Here is a tiny trained network, its code and every weight. The questions are about switching its units off for an input and a target symbol, where a switched-off unit gives its printed mean instead of its output.

import numpy as np


def w(rows, s, z=0):
    codes = np.array(rows[::2]) - 128.0
    scale = np.full(codes.shape[1], s)
    scale[-1] = z or s
    return codes * scale


def norm(h):
    return h / np.sqrt((h * h).mean(-1, keepdims=True) + 1e-5)


def f(y):
    return np.maximum(y, 0)


def softmax(a):
    e = np.exp(a - a.max(-1, keepdims=True))
    return e / e.sum(-1, keepdims=True)


def log_softmax(a):
    a = a - a.max(-1, keepdims=True)
    return a - np.log(np.exp(a).sum(-1, keepdims=True))


def net(x, mask):
    ids = ['βγεζηθλμξτψω'.index(c) for c in x.split()]
    T = len(ids)
    res = E[ids] + P[:T]
    u = 0
    for l in range(2):
        r = norm(res)
        for j in range(3):
            rows = slice(2 * j, 2 * j + 2)
            q, k, v = (r @ M[l][rows].T for M in (Q, K, V))
            z = softmax(np.where(np.tri(T) > 0, q @ k.T / 2**0.5, -1e9)) @ v
            o = O[l][rows]
            res = res + np.where(mask[u + j], z, o[:, -1]) @ o[:, :-1]
        u += 3
        y = f(norm(res) @ A[l][:, :-1].T + A[l][:, -1])
        res = res + np.where(mask[u : u + 12], y, B[l][:, -1]) @ B[l][:, :-1]
        u += 12
    return log_softmax(norm(res)[-1] @ U[:, :-1].T + U[:, -1])


Q, K, V, O, A, B = {}, {}, {}, {}, {}, {}
E = w([
[121,140,154,176,102,189,71],'β',
[120,208,127,88,85,137,107],'γ',
[137,188,112,173,162,141,175],'ε',
[142,77,74,170,114,121,75],'ζ',
[100,79,116,137,38,60,206],'η',
[253,138,117,144,164,107,86],'θ',
[212,230,230,203,120,92,143],'λ',
[86,80,147,158,62,121,86],'μ',
[141,80,119,116,68,186,177],'ξ',
[81,146,101,109,44,148,105],'τ',
[56,102,167,70,225,125,139],'ψ',
[124,130,53,113,99,115,129],'ω',
],0.0051)
P = w([
[249,117,161,171,22,129,117],'0',
[210,122,142,154,34,140,112],'1',
[176,128,124,161,54,140,111],'2',
[138,137,109,162,62,140,123],'3',
[108,154,90,170,78,150,134],'4',
[82,153,88,167,97,151,124],'5',
[62,160,84,167,98,150,137],'6',
[47,160,71,162,110,149,136],'7',
[35,160,69,169,121,161,131],'8',
[31,159,46,174,108,163,125],'9',
],0.0016)
Q[0] = w([
[127,239,107,141,167,123,135],'0.h0',
[132,229,118,126,164,122,130],'0.h0',
[141,123,98,151,162,134,150],'0.h1',
[55,138,79,156,124,154,167],'0.h1',
[87,153,89,153,30,150,115],'0.h2',
[2,97,51,232,24,201,121],'0.h2',
],0.0067)
K[0] = w([
[65,87,187,83,184,90,132],'0.h0',
[62,82,186,78,197,104,142],'0.h0',
[76,150,144,123,121,113,128],'0.h1',
[108,103,185,122,173,114,151],'0.h1',
[74,126,109,130,197,160,151],'0.h2',
[2,125,121,85,207,123,143],'0.h2',
],0.0072)
V[0] = w([
[152,183,113,75,135,157,106],'0.h0',
[240,165,118,217,32,132,116],'0.h0',
[74,136,54,142,184,129,166],'0.h1',
[46,116,167,51,238,160,132],'0.h1',
[126,107,129,87,41,79,50],'0.h2',
[182,228,95,254,55,97,137],'0.h2',
],0.0028)
O[0] = w([
[147,114,148,166,161,116,132,133],'0.h0',
[209,218,170,75,226,122,139,252],'0.h0',
[136,105,66,78,146,175,78,109],'0.h1',
[4,155,38,141,196,210,131,4],'0.h1',
[112,174,122,241,59,116,196,117],'0.h2',
[11,46,51,136,96,181,105,247],'0.h2',
],0.003,0.0032)
A[0] = w([
[102,83,225,97,129,87,85,62],'0.n0',
[136,115,201,73,147,54,123,3],'0.n1',
[39,33,189,141,104,74,130,100],'0.n2',
[91,153,77,141,84,166,147,112],'0.n3',
[130,131,165,105,146,78,137,45],'0.n4',
[151,98,40,152,65,141,109,61],'0.n5',
[131,156,185,143,133,192,126,105],'0.n6',
[110,80,184,104,252,50,109,124],'0.n7',
[147,161,147,64,162,29,128,64],'0.n8',
[137,142,55,58,159,145,96,59],'0.n9',
[127,87,187,75,87,80,70,82],'0.n10',
[175,133,166,95,200,148,132,69],'0.n11',
],0.0041,0.0025)
B[0] = w([
[139,124,88,203,139,234,122,147],'0.n0',
[49,86,149,154,138,150,92,135],'0.n1',
[252,185,52,132,91,184,186,179],'0.n2',
[113,104,188,78,124,80,123,252],'0.n3',
[95,122,154,157,151,133,83,132],'0.n4',
[84,105,228,130,152,60,144,241],'0.n5',
[110,146,146,121,164,62,108,189],'0.n6',
[201,69,229,72,110,233,179,160],'0.n7',
[144,135,86,150,144,193,59,154],'0.n8',
[113,162,86,154,216,99,133,175],'0.n9',
[59,124,30,180,85,148,142,178],'0.n10',
[111,191,135,176,151,103,150,167],'0.n11',
],0.0036,0.0019)
Q[1] = w([
[85,219,58,191,238,103,162],'1.h0',
[197,74,182,104,105,144,68],'1.h0',
[81,240,95,157,143,183,77],'1.h1',
[173,74,131,173,156,55,2],'1.h1',
[130,160,71,194,190,149,185],'1.h2',
[177,37,147,106,41,159,109],'1.h2',
],0.0074)
K[1] = w([
[78,88,71,66,164,194,104],'1.h0',
[158,190,183,151,103,89,172],'1.h0',
[66,187,126,120,156,193,52],'1.h1',
[158,70,116,188,114,46,2],'1.h1',
[90,91,83,76,138,176,66],'1.h2',
[179,161,186,161,84,59,129],'1.h2',
],0.008)
V[1] = w([
[141,113,123,165,174,59,100],'1.h0',
[83,142,139,64,138,33,162],'1.h0',
[2,131,130,160,111,75,173],'1.h1',
[189,122,193,142,37,129,137],'1.h1',
[115,5,166,120,142,153,165],'1.h2',
[90,112,155,78,91,118,6],'1.h2',
],0.0033)
O[1] = w([
[198,68,118,136,185,63,70,116],'1.h0',
[96,176,128,28,160,60,171,109],'1.h0',
[253,152,109,143,185,149,114,93],'1.h1',
[44,93,48,47,248,160,89,254],'1.h1',
[89,55,229,188,198,118,226,37],'1.h2',
[102,68,236,77,55,111,21,56],'1.h2',
],0.0026,0.0021)
A[1] = w([
[99,103,190,123,76,206,128,159],'1.n0',
[117,87,52,61,118,187,146,172],'1.n1',
[30,93,122,46,180,135,74,106],'1.n2',
[5,42,111,174,130,144,183,3],'1.n3',
[204,144,102,44,117,159,52,69],'1.n4',
[114,118,112,58,141,2,177,73],'1.n5',
[185,175,161,133,149,108,171,118],'1.n6',
[160,154,184,42,201,194,104,98],'1.n7',
[78,101,184,200,113,160,107,79],'1.n8',
[87,124,109,217,90,97,179,90],'1.n9',
[85,80,117,107,102,75,42,112],'1.n10',
[207,76,166,115,92,115,96,121],'1.n11',
],0.0043,0.0041)
B[1] = w([
[60,156,136,153,178,123,130,220],'1.n0',
[134,167,175,169,149,97,160,254],'1.n1',
[123,234,89,167,158,106,175,186],'1.n2',
[85,101,13,3,123,117,91,150],'1.n3',
[153,76,172,90,149,231,138,172],'1.n4',
[109,151,184,38,197,120,85,183],'1.n5',
[91,80,100,111,115,99,104,200],'1.n6',
[145,77,118,147,51,83,141,167],'1.n7',
[96,142,84,105,176,152,95,157],'1.n8',
[195,82,139,106,96,169,130,170],'1.n9',
[85,121,135,145,163,48,154,207],'1.n10',
[97,107,115,130,167,173,166,167],'1.n11',
],0.005,0.0027)
U = w([
[205,174,227,199,118,90,92,108],'β',
[32,146,142,128,26,63,122,101],'γ',
[63,54,39,42,105,173,124,101],'ε',
[210,74,135,107,163,174,89,252],'ζ',
[134,119,164,14,209,76,101,103],'η',
[119,20,112,190,150,57,101,144],'θ',
[137,114,105,222,36,179,115,154],'λ',
[64,136,156,174,187,198,27,80],'μ',
[195,99,117,80,58,72,203,166],'ξ',
[149,212,154,41,76,202,89,129],'τ',
[117,118,230,167,174,179,227,118],'ψ',
[170,189,2,152,180,119,147,105],'ω',
],0.0072,0.0034)

Each question gives the input, a string of symbols that net reads in full, and the target symbol t.
The units are the heads (2 rows each of Q, K, V and O) and the neurons (one row each of A and B). Each row of codes is followed by its name. A weight is (code - 128) times the scale printed after its matrix; where a second scale follows, it is the last column's (O, A, B and U).
mask holds one flag per unit, layer by layer, with each layer's heads first. A switched-off unit (its flag False) gives its mean, the last column of its rows in O or B, instead of its output. The means were averaged over made-up inputs and are rounded, as every weight is.
A unit's drop is (log p(t) with every unit on - log p(t) with that unit switched off) / (log p(t) with every unit on - log p(t) with every unit switched off).
The circuit of an input: a set's keep is (log p(t) with only the set's units on - log p(t) with every unit switched off) / (log p(t) with every unit on - log p(t) with every unit switched off). Starting from the 12 units with the biggest drops (on a tie, the unit counted first), units are removed one at a time, each time the one whose removal leaves the highest keep (on an exact tie, the one counted first), for as long as the keep stays at least 0.8.
circuit, biggest first: the units of the circuit, biggest drop first
k most important neurons: the k neurons with the biggest drops, biggest first
k most important neurons of layer l: the k neurons of layer l with the biggest drops, biggest first
which heads matter: for each layer, one digit per head in row order, 1 if its drop is at least 0.15 and else 0, layers parted by /
input τ ψ ψ, target ε: circuit, biggest first => 1.n3; 0.h0
input ε ε ω ω ζ ε, target η: which heads matter => 001 / 110
input ε ε ξ ξ, target ψ: 3 most important neurons => 1.n1; 0.n11; 1.n4
input ε λ λ ε β ξ ε, target μ: most important neuron => 0.n5
input ψ ε μ λ γ, target γ: 2 most important neurons => 0.n7; 0.n2
input β ε ξ τ ε, target ψ: circuit, biggest first => 0.h2; 1.h2; 1.n9
input ω τ τ η τ γ γ θ, target ζ: circuit, biggest first => 1.n4; 1.h2
input ε τ τ ω θ ε, target γ: 2 most important neurons => 1.n6; 0.n10
input ω ε ξ λ ψ β λ η, target η: circuit, biggest first => 0.h2; 1.n5
input γ ζ β ε ψ τ, target τ: which heads matter => 001 / 000
input ξ ε ω ω ξ μ ε ε τ ψ, target ψ: 2 most important neurons => 0.n7; 0.n2
input ψ ε λ ε ω ε ε η τ, target τ: circuit, biggest first => 0.h2; 1.n4; 0.n8
input τ τ ζ γ μ λ ω η, target ξ: 2 most important neurons => 0.n2; 1.n9
input ε ψ ω ζ ε ω ξ ε, target ε: 2 most important neurons => 1.n3; 1.n9
input ψ ε ω ε ω λ τ γ ξ, target ξ: circuit, biggest first => 0.h2; 1.n7; 1.n6
input ε θ ε ζ ε μ, target λ: circuit, biggest first => 0.n2
input ω ξ τ θ ε ψ λ, target λ: which heads matter => 100 / 000
input γ ε β η τ ε ε θ, target ζ: which heads matter => 000 / 000
input θ ε μ β θ η τ ζ ω, target η: 2 most important neurons => 1.n5; 0.n5
input ε ε ω β ξ ξ, target ψ: 2 most important neurons => 1.n1; 0.n11
input β ω ζ ε τ θ ξ ψ ζ, target ζ: most important neuron => 0.n7
input γ τ ψ ξ μ τ ω ε ξ, target ξ: which heads matter => 011 / 000
input ξ ζ ε μ ζ ε, target λ: 2 most important neurons of layer 0 => 0.n2; 0.n5
input ε ω β γ ω ε, target η: 2 most important neurons of layer 0 => 0.n6; 0.n2
input ε ε ε ψ λ β, target β: which heads matter => 001 / 000
input λ λ ψ, target ψ: which heads matter => 000 / 000
input ξ τ μ, target λ: most important neuron of layer 0 => 0.n2
input ξ ζ ω ψ β, target β: 2 most important neurons => 1.n7; 0.n11
input ε ζ ξ τ ξ ω ε, target θ: 2 most important neurons of layer 1 => 1.n6; 1.n1
